Below are the code and all the weights of a small trained network. Each question names an input and a class and asks about switching units off, where a switched-off unit gives its printed mean instead of its output.

import numpy as np


def w(rows, s, z=0):
    codes = np.array(rows[::2]) - 128.0
    scale = np.full(codes.shape[1], s)
    scale[-1] = z or s
    return codes * scale


def norm(h):
    return h / np.sqrt((h * h).mean(-1, keepdims=True) + 1e-5)


def f(y):
    return y / 2 * (1 + np.tanh(0.7978845608 * (y + 0.044715 * y**3)))


def log_softmax(a):
    a = a - a.max(-1, keepdims=True)
    return a - np.log(np.exp(a).sum(-1, keepdims=True))


def net(x, mask):
    res = np.array(x, float).reshape(1, 7) / 4 @ E
    u = 0
    for l in range(2):
        y = f(norm(res) @ A[l][:, :-1].T + A[l][:, -1])
        res = res + np.where(mask[u : u + 9], y, B[l][:, -1]) @ B[l][:, :-1]
        u += 9
    return log_softmax(norm(res)[-1] @ U[:, :-1].T + U[:, -1])


A, B = {}, {}
E = w([
[137,144,238,117,115],'x0',
[191,122,137,86,216],'x1',
[159,85,96,51,20],'x2',
[49,107,78,148,176],'x3',
[81,84,96,2,167],'x4',
[108,88,232,111,133],'x5',
[136,31,151,231,128],'x6',
],0.0051)
A[0] = w([
[91,151,139,154,88,45],'L0N1',
[202,120,88,104,124,218],'L0N2',
[149,133,71,231,91,26],'L0N3',
[169,217,105,151,146,147],'L0N4',
[47,233,217,203,147,109],'L0N5',
[106,88,195,126,122,64],'L0N6',
[139,104,100,227,147,60],'L0N7',
[207,122,230,109,75,188],'L0N8',
[177,91,150,30,254,2],'L0N9',
],0.0096,0.0021)
B[0] = w([
[159,120,133,111,175,136],'L0N1',
[119,113,102,33,94,186],'L0N2',
[51,88,74,141,168,197],'L0N3',
[231,52,114,66,122,170],'L0N4',
[138,104,209,58,155,244],'L0N5',
[142,57,133,140,111,161],'L0N6',
[140,111,87,177,128,196],'L0N7',
[184,90,153,101,10,254],'L0N8',
[29,168,97,127,231,238],'L0N9',
],0.014,0.0049)
A[1] = w([
[115,82,222,129,34,223],'L1N1',
[171,157,80,92,85,185],'L1N2',
[93,135,161,96,138,25],'L1N3',
[167,93,67,255,139,120],'L1N4',
[93,227,60,96,94,16],'L1N5',
[67,90,128,213,125,6],'L1N6',
[132,118,108,87,176,133],'L1N7',
[190,174,137,94,70,83],'L1N8',
[130,96,108,128,109,70],'L1N9',
],0.012,0.0014)
B[1] = w([
[239,52,219,92,147,255],'L1N1',
[101,201,184,94,82,177],'L1N2',
[212,101,50,140,195,151],'L1N3',
[89,62,8,209,37,190],'L1N4',
[95,253,102,24,85,172],'L1N5',
[215,87,79,100,81,177],'L1N6',
[3,75,202,163,147,181],'L1N7',
[195,242,195,228,118,178],'L1N8',
[91,98,127,56,126,144],'L1N9',
],0.012,0.0074)
U = w([
[115,50,40,183,102,141],'0',
[212,75,214,111,118,179],'1',
[81,193,106,69,109,145],'2',
[156,193,152,160,126,63],'3',
[140,170,120,190,140,1],'4',
[72,123,134,121,247,158],'5',
],0.015,0.0075)

Each question gives the input, the list of numbers given to net, and the class t.
The units are the neurons (one row each of A and B). Each row of codes is followed by its name. A weight is (code - 128) times the scale printed after its matrix; where a second scale follows, it is the last column's (A, B and U).
mask holds one flag per neuron, layer by layer. A switched-off neuron (its flag False) gives its mean, the last column of its row in B, instead of its output. The means were averaged over made-up inputs and are rounded, as every weight is.
A unit's drop is (log p(t) with every unit on - log p(t) with that unit switched off) / (log p(t) with every unit on - log p(t) with every unit switched off).
The circuit of an input: a set's keep is (log p(t) with only the set's units on - log p(t) with every unit switched off) / (log p(t) with every unit on - log p(t) with every unit switched off). Starting from the 12 units with the biggest drops (on a tie, the unit counted first), units are removed one at a time, each time the one whose removal leaves the highest keep (on an exact tie, the one counted first), for as long as the keep stays at least 0.8.
circuit, biggest first: the units of the circuit, biggest drop first
unit that matters most: the unit with the biggest drop
k most important neurons: the k neurons with the biggest drops, biggest first
top k neurons in layer l: the k neurons of layer l with the biggest drops, biggest first
drop of u: that unit's drop, to one decimal
input [-8,-2,8,7,8,3,2], class 2: unit that matters most : L0N5
input [-2,8,7,-7,5,3,-3], class 2: circuit, biggest first : (L0N9; L1N1)
input [-6,5,-1,-6,2,-4,5], class 5: circuit, biggest first : (L0N8; L0N9)
input [-8,3,-3,7,-3,8,-2], class 5: 2 most important neurons : (L0N5; L0N8)
input [-2,-7,-5,6,1,6,7], class 0: 4 most important neurons : (L0N7; L0N8; L1N4; L0N2)
input [-1,-8,4,-2,-3,0,4], class 0: 3 most important neurons : (L0N3; L0N5; L1N4)
input [-7,1,-1,-5,-3,2,-8], class 2: 4 most important neurons : (L1N1; L0N5; L1N2; L0N8)
input [-1,3,2,3,1,0,-3], class 5: 2 most important neurons : (L0N9; L0N8)
input [-2,-1,3,1,-8,3,1], class 0: 2 most important neurons : (L0N3; L0N7)
input [2,-7,-8,3,7,-5,-7], class 5: 2 most important neurons : (L0N8; L0N5)
input [3,0,-1,8,4,-6,-3], class 2: 3 most important neurons : (L1N5; L0N5; L0N3)
input [-1,-2,-6,6,-1,0,0], class 5: 3 most important neurons : (L0N5; L0N8; L1N1)
input [1,1,-3,3,-8,0,4], class 0: 3 most important neurons : (L0N7; L0N3; L1N4)
input [-8,7,1,0,-7,-2,-7], class 2: circuit, biggest first : (L1N1)
input [6,-8,6,0,-1,-8,-3], class 3: 2 most important neurons : (L0N9; L1N8)
input [-6,-5,8,3,7,-8,8], class 2: top 2 neurons in layer 1 : (L1N5; L1N1)
input [3,3,-8,7,-2,1,1], class 5: top 2 neurons in layer 0 : (L0N5; L0N8)
input [-7,-6,-4,-6,0,-6,-5], class 2: top 2 neurons in layer 1 : (L1N1; L1N2)
input [1,-7,5,-2,5,-7,-1], class 2: drop of L0N8 : 0.3
input [-6,3,1,-8,8,0,8], class 5: unit that matters most : L0N9
input [-6,4,1,-8,2,-7,-3], class 2: drop of L1N1 : 0.1
input [3,2,4,2,5,5,-1], class 5: drop of L0N9 : 1.2
input [-8,4,-8,2,2,8,8], class 0: drop of L1N4 : 0.1
